x =
[[157 105 155  99 155 102 155 152 157]
 [102 152 100 154 100 154  99 104 105]
 [156 106 155 101 155 100 156 153 154]
 [153 101 157 102 153 100 155 155 155]
 [155 105 154 103 155 101 153 153 152]
 [102 150 102 154  99 153 102 104 100]
 [102 152 100 154 102 154 102 102 104]
 [154 106 155 101 154 100 153 152 152]
 [154 102 153 103 152 102 153 156 154]
 [100 151 101 154 100 155 102 103 101]
 [101 153 101 155 102 156 100 105 102]
 [155 104 155 101 155 101 155 151 157]]
What is the entry in the top-left corner?
Answer: 157
What is the second entry from the end, reading row by row?
Answer: 151
What is the third entry in reading order?
Answer: 155
What is the top-right entry?
Answer: 157
The bottom-right entry is 157
The second entry, reading row by row -> 105
The second entry on the main diagonal: 152
The entry in the bottom-left corner is 155
The fifth entry, reading row by row -> 155
The 3rd entry on the diagonal from the top-right corner is 156
The second entry on the diagonal from the top-right corner: 104
What is the 3rd entry from the end, reading row by row?
Answer: 155

m =
[[149 105 149 149]
 [125 131 125 126]
 [125 131 125 125]
 [140 115 140 140]
 [108 148 108 109]
 [127 130 126 126]]
The entry in the bottom-left corner: 127
The 4th entry in reading order is 149
Read off the bottom-right entry.
A: 126
Read off the entry in the top-left corner.
A: 149
The entry directly below the smallest entry: 131
The bottom entry of the column that holds the smallest entry is 130
Read off the smallest entry in the last column.
A: 109
Read off the entry just right of the smallest entry.
A: 149

Read these off the matrix that follows. Indices start at 0.
1) Read off the entry in the top-left corner.
2) Read off the entry at row 2, column 0.
3) Read off the entry in the top-right corner.
4) Read off the bottom-left entry.
5) Read off the entry at row 2, column 2.
130  130  128  154  127  125
130  130  128  127  127  126
130  134  128  151  125  119
128  126  128  118  128  131
122  124  128  123  131  136
130  130  128  118  127  126
130  130  128  127  127  126
134  135  129  127  124  119
122  124  127  134  132  136
129  130  127  154  127  126
127  126  128  118  129  132
130  130  128  127  127  126
122  124  128  123  131  136
130  130  128  127  127  126
130  130  128  119  127  126
130  130  128  127  127  126
1) 130
2) 130
3) 125
4) 130
5) 128

array([[125, 138, 121, 123, 130, 123, 129, 118],
       [129, 125, 134, 137, 131, 130, 139, 123],
       [128, 123, 125, 141, 122, 126, 138, 121],
       [121, 114, 128, 120, 122, 136, 133, 138],
       [137, 129, 115, 122, 133, 105, 128, 128]])
Rows and columns are numbered from 0.
The bottom entry of the column that holds the smallest entry is 105
Which number is the entry directly above the largest entry?
A: 137
Which number is the entry just left of the smallest entry?
A: 133
Which number is the entry just right of the largest entry?
A: 122
The top-right entry is 118
The entry in row 0 and column 2 is 121
The entry at row 2, column 0 is 128
The entry in row 0 and column 1 -> 138
Which number is the entry at row 1, column 0?
A: 129
The top entry of the column that holds the smallest entry: 123
Which number is the entry directly below the largest entry?
A: 120
Which number is the top entry of the column that holds the largest entry?
A: 123
Which number is the bottom-right entry?
A: 128
The bottom entry of the column that holds the largest entry -> 122
The entry at row 2, column 2 is 125
The bottom-left entry -> 137
Which number is the entry in the top-left corner?
A: 125
The entry at row 1, column 2: 134
Which number is the entry just left of 136?
A: 122
Which number is the entry just left of 115?
A: 129
